Here is a tiny trained network, its code and every weight. The questions are about switching its units off for an input and a class, where a switched-off unit gives its printed mean instead of its output.

import numpy as np


def w(rows, s, z=0):
    codes = np.array(rows[::2]) - 128.0
    scale = np.full(codes.shape[1], s)
    scale[-1] = z or s
    return codes * scale


def norm(h):
    return h / np.sqrt((h * h).mean(-1, keepdims=True) + 1e-5)


def f(y):
    return y / 2 * (1 + np.tanh(0.7978845608 * (y + 0.044715 * y**3)))


def log_softmax(a):
    a = a - a.max(-1, keepdims=True)
    return a - np.log(np.exp(a).sum(-1, keepdims=True))


def net(x, mask):
    res = np.array(x, float).reshape(1, 7) / 4 @ E
    u = 0
    for l in range(3):
        y = f(norm(res) @ A[l][:, :-1].T + A[l][:, -1])
        res = res + np.where(mask[u : u + 5], y, B[l][:, -1]) @ B[l][:, :-1]
        u += 5
    return log_softmax(norm(res)[-1] @ U[:, :-1].T + U[:, -1])


A, B = {}, {}
E = w([
[175,165,103,163,83,140,82,154,3,26],'x0',
[34,228,193,143,192,161,141,70,15,249],'x1',
[128,125,127,125,115,133,134,131,122,133],'x2',
[143,246,175,7,69,45,177,132,102,80],'x3',
[73,60,156,111,138,144,222,50,93,47],'x4',
[133,125,110,112,126,134,115,107,121,135],'x5',
[130,148,155,152,134,137,131,128,146,107],'x6',
],0.0055)
A[0] = w([
[181,199,128,107,110,106,101,166,196,204,19],'L0N0',
[104,92,167,86,123,134,224,61,147,93,14],'L0N1',
[129,217,130,4,115,74,205,124,188,125,2],'L0N2',
[94,162,150,83,122,140,169,95,209,185,14],'L0N3',
[103,110,149,58,125,114,164,128,244,151,55],'L0N4',
],0.011,0.0045)
B[0] = w([
[74,131,74,101,161,120,58,140,131,126,199],'L0N0',
[56,127,70,98,167,119,59,123,127,110,211],'L0N1',
[116,121,250,98,50,163,118,126,146,119,255],'L0N2',
[160,118,129,176,178,80,139,116,69,168,189],'L0N3',
[187,90,106,165,149,88,136,136,117,124,232],'L0N4',
],0.016,0.0075)
A[1] = w([
[73,211,152,85,154,136,196,99,108,219,11],'L1N0',
[113,26,111,197,153,192,127,109,187,200,37],'L1N1',
[170,182,120,117,89,133,124,151,36,53,1],'L1N2',
[175,104,99,50,104,81,168,149,247,82,47],'L1N3',
[89,107,119,96,145,135,235,83,133,84,33],'L1N4',
],0.014,0.0018)
B[1] = w([
[188,155,47,164,87,165,186,106,191,93,198],'L1N0',
[118,150,251,67,63,122,128,122,137,135,254],'L1N1',
[159,82,178,112,166,66,124,125,118,175,200],'L1N2',
[136,208,68,174,132,174,195,69,128,153,206],'L1N3',
[92,122,86,119,148,97,71,123,144,118,147],'L1N4',
],0.012,0.0098)
A[2] = w([
[155,178,37,169,118,232,220,103,145,125,86],'L2N0',
[26,49,73,132,175,165,148,98,94,43,12],'L2N1',
[177,50,130,168,208,43,166,80,163,224,92],'L2N2',
[200,98,123,127,157,118,151,223,10,79,11],'L2N3',
[96,160,58,146,148,170,49,228,158,186,26],'L2N4',
],0.013,0.0012)
B[2] = w([
[183,184,6,181,90,124,144,122,180,1,220],'L2N0',
[92,163,54,82,196,151,19,153,179,213,192],'L2N1',
[157,85,108,198,165,148,209,218,24,139,247],'L2N2',
[96,45,161,213,179,114,197,172,112,225,149],'L2N3',
[14,92,81,51,222,142,91,68,126,128,165],'L2N4',
],0.0083,0.011)
U = w([
[120,126,248,77,41,147,134,112,134,125,232],'0',
[164,63,137,176,165,94,174,170,50,169,92],'1',
[55,124,57,75,174,129,48,110,138,137,168],'2',
[179,169,56,168,84,147,179,103,151,71,2],'3',
],0.011,0.0007)

Each question gives the input, the list of numbers given to net, and the class t.
The units are the neurons (one row each of A and B). Each row of codes is followed by its name. A weight is (code - 128) times the scale printed after its matrix; where a second scale follows, it is the last column's (A, B and U).
mask holds one flag per neuron, layer by layer. A switched-off neuron (its flag False) gives its mean, the last column of its row in B, instead of its output. The means were averaged over made-up inputs and are rounded, as every weight is.
A unit's drop is (log p(t) with every unit on - log p(t) with that unit switched off) / (log p(t) with every unit on - log p(t) with every unit switched off).
The circuit of an input: a set's keep is (log p(t) with only the set's units on - log p(t) with every unit switched off) / (log p(t) with every unit on - log p(t) with every unit switched off). Starting from the 12 units with the biggest drops (on a tie, the unit counted first), units are removed one at a time, each time the one whose removal leaves the highest keep (on an exact tie, the one counted first), for as long as the keep stays at least 0.8.
circuit, biggest first: the units of the circuit, biggest drop first
top k neurons: the k neurons with the biggest drops, biggest first
top k neurons in layer l: the k neurons of layer l with the biggest drops, biggest first
input [-4,8,-4,0,-5,-3,-2], class 3: top neuron in layer 2 => [L2N0]
input [-5,-3,6,-1,-7,-5,4], class 2: top 3 neurons => [L0N0 L2N4 L1N2]
input [3,-8,2,4,8,3,0], class 2: top 4 neurons => [L0N1 L2N1 L1N0 L1N4]
input [5,-5,-6,1,1,2,-2], class 1: top 3 neurons => [L1N2 L2N2 L1N0]
input [-3,2,8,-7,-7,-1,-8], class 0: top 2 neurons => [L1N1 L0N1]
input [8,-3,-3,8,-4,0,2], class 0: top 4 neurons => [L0N2 L0N4 L0N3 L2N2]
input [4,-7,-3,-3,7,5,-3], class 2: top 2 neurons => [L2N1 L1N0]
input [-1,3,1,4,5,-3,0], class 2: top 3 neurons => [L0N1 L1N1 L2N1]
input [5,-4,4,-4,5,-7,-1], class 1: top 2 neurons in layer 0 => [L0N1 L0N0]
input [2,-5,4,-5,-2,-4,-3], class 0: top 2 neurons => [L1N1 L1N0]
input [-3,6,-8,-8,-7,0,0], class 0: top 2 neurons => [L1N1 L0N1]
input [-2,-1,-3,4,5,-5,-7], class 2: top 3 neurons => [L0N1 L1N1 L2N1]
input [-5,4,7,4,-4,5,-6], class 1: top 2 neurons => [L0N3 L1N1]
input [4,-2,7,4,-8,1,3], class 2: circuit, biggest first => [L0N0]
input [7,8,-7,-1,-6,5,-5], class 3: top 2 neurons in layer 0 => [L0N4 L0N1]
input [6,4,-1,1,7,1,8], class 2: top 2 neurons in layer 0 => [L0N1 L0N4]
input [-4,-4,-7,4,-5,-5,3], class 2: top 2 neurons in layer 1 => [L1N1 L1N2]
input [-7,-3,-1,-7,1,-8,-5], class 0: top 2 neurons in layer 1 => [L1N1 L1N2]
input [-1,7,0,6,3,-6,8], class 3: top 2 neurons in layer 1 => [L1N0 L1N1]
input [-1,7,3,-4,2,1,0], class 3: circuit, biggest first => [L1N0]
input [-5,7,-8,-7,5,4,-6], class 0: top 2 neurons in layer 1 => [L1N1 L1N3]
input [-5,-5,-2,4,2,-2,-2], class 1: top 2 neurons in layer 0 => [L0N4 L0N3]
